Below are the code and all the weights of a small trained network. Each question names an input and a class and asks about switching units off, where a switched-off unit gives its printed mean instead of its output.

import numpy as np


def w(rows, s, z=0):
    codes = np.array(rows[::2]) - 128.0
    scale = np.full(codes.shape[1], s)
    scale[-1] = z or s
    return codes * scale


def norm(h):
    return h / np.sqrt((h * h).mean(-1, keepdims=True) + 1e-5)


def f(y):
    return y / 2 * (1 + np.tanh(0.7978845608 * (y + 0.044715 * y**3)))


def log_softmax(a):
    a = a - a.max(-1, keepdims=True)
    return a - np.log(np.exp(a).sum(-1, keepdims=True))


def net(x, mask):
    res = np.array(x, float).reshape(1, 3) / 4 @ E
    u = 0
    for l in range(2):
        y = f(norm(res) @ A[l][:, :-1].T + A[l][:, -1])
        res = res + np.where(mask[u : u + 5], y, B[l][:, -1]) @ B[l][:, :-1]
        u += 5
    return log_softmax(norm(res)[-1] @ U[:, :-1].T + U[:, -1])


A, B = {}, {}
E = w([
[169,136,96,94,155,27,52,33],'x0',
[255,129,85,134,213,127,158,165],'x1',
[176,219,222,176,106,169,73,123],'x2',
],0.0079)
A[0] = w([
[43,54,79,25,154,105,147,139,156],'L0N0',
[103,99,147,254,53,173,47,119,244],'L0N1',
[183,118,82,202,233,197,143,118,1],'L0N2',
[165,179,49,163,101,113,89,16,79],'L0N3',
[73,177,86,176,112,242,182,197,1],'L0N4',
],0.0063,0.0016)
B[0] = w([
[127,149,221,55,181,163,104,182,254],'L0N0',
[163,200,43,19,172,87,94,232,226],'L0N1',
[124,164,36,117,202,255,23,78,198],'L0N2',
[45,224,140,159,231,163,233,117,191],'L0N3',
[99,168,140,174,194,89,179,52,248],'L0N4',
],0.0069,0.0046)
A[1] = w([
[151,135,116,90,128,18,94,15,65],'L1N0',
[8,146,129,111,2,122,128,108,234],'L1N1',
[160,102,112,105,60,85,38,191,8],'L1N2',
[72,166,79,252,86,134,192,214,103],'L1N3',
[222,186,220,176,69,107,76,128,213],'L1N4',
],0.0079,0.0017)
B[1] = w([
[145,79,166,188,104,178,206,117,214],'L1N0',
[216,109,75,154,114,182,108,115,254],'L1N1',
[113,157,91,127,176,129,159,52,125],'L1N2',
[147,109,164,139,159,100,181,44,203],'L1N3',
[100,1,139,88,124,110,157,184,202],'L1N4',
],0.013,0.0042)
U = w([
[133,115,183,221,126,155,236,68,162],'0',
[243,125,46,104,75,221,59,117,175],'1',
[128,74,174,19,124,121,122,195,206],'2',
[73,245,151,65,168,127,114,119,132],'3',
[88,131,106,150,59,46,81,89,17],'4',
[78,194,129,155,43,62,73,103,3],'5',
],0.011,0.004)

Each question gives the input, the list of numbers given to net, and the class t.
The units are the neurons (one row each of A and B). Each row of codes is followed by its name. A weight is (code - 128) times the scale printed after its matrix; where a second scale follows, it is the last column's (A, B and U).
mask holds one flag per neuron, layer by layer. A switched-off neuron (its flag False) gives its mean, the last column of its row in B, instead of its output. The means were averaged over made-up inputs and are rounded, as every weight is.
A unit's drop is (log p(t) with every unit on - log p(t) with that unit switched off) / (log p(t) with every unit on - log p(t) with every unit switched off).
The circuit of an input: a set's keep is (log p(t) with only the set's units on - log p(t) with every unit switched off) / (log p(t) with every unit on - log p(t) with every unit switched off). Starting from all 10 units, units are removed one at a time, each time the one whose removal leaves the highest keep (on an exact tie, the one counted first), for as long as the keep stays at least 0.8.
units of the circuit, in order: the units of the circuit, biggest drop first
unit that matters most: the unit with the biggest drop
top k neurons: the k neurons with the biggest drops, biggest first
k most important neurons of layer l: the k neurons of layer l with the biggest drops, biggest first
drop when u is switched off: that unit's drop, to one decimal
input [3,-5,-4], class 1: 2 most important neurons of layer 1	L1N1, L1N4
input [-3,3,2], class 3: unit that matters most	L0N2
input [-3,2,0], class 3: units of the circuit, in order	L1N0, L1N1
input [-7,7,8], class 2: top 3 neurons	L1N4, L0N3, L1N1
input [-4,-2,6], class 2: top 2 neurons	L1N4, L0N1
input [1,1,2], class 3: units of the circuit, in order	L1N1, L1N0
input [6,-1,4], class 0: top 3 neurons	L1N0, L0N0, L0N3
input [4,1,-4], class 0: top 3 neurons	L0N1, L1N0, L0N2
input [-3,0,0], class 3: top 3 neurons	L0N4, L1N0, L1N1
input [-3,0,2], class 3: units of the circuit, in order	L0N1, L1N0
input [4,-5,2], class 1: top 3 neurons	L1N1, L0N4, L1N3
input [3,1,4], class 2: top 2 neurons	L1N4, L0N4
input [3,-2,-1], class 3: 2 most important neurons of layer 1	L1N4, L1N3
input [5,5,2], class 0: unit that matters most	L0N1
input [5,-8,-1], class 1: top 2 neurons	L1N1, L0N4
input [5,-7,6], class 1: 3 most important neurons of layer 0	L0N0, L0N4, L0N1
input [4,-7,6], class 1: top 2 neurons	L1N1, L0N0
input [7,-4,8], class 2: 2 most important neurons of layer 0	L0N4, L0N1
input [1,0,4], class 2: top 2 neurons	L1N4, L0N2
input [0,4,8], class 2: top 2 neurons	L1N4, L1N1
input [2,-4,3], class 1: top 2 neurons	L0N0, L1N1
input [8,8,2], class 0: 2 most important neurons of layer 1	L1N0, L1N1
input [3,3,4], class 2: 2 most important neurons of layer 1	L1N4, L1N1
input [-3,-4,7], class 2: top 2 neurons	L1N4, L0N1
input [1,-5,3], class 1: top 2 neurons	L1N1, L0N0
input [4,-6,2], class 1: drop when L0N4 is switched off	0.2
input [6,2,2], class 0: drop when L1N0 is switched off	0.3
input [2,-8,4], class 1: drop when L1N1 is switched off	0.8
input [4,-4,8], class 2: drop when L1N1 is switched off	0.0
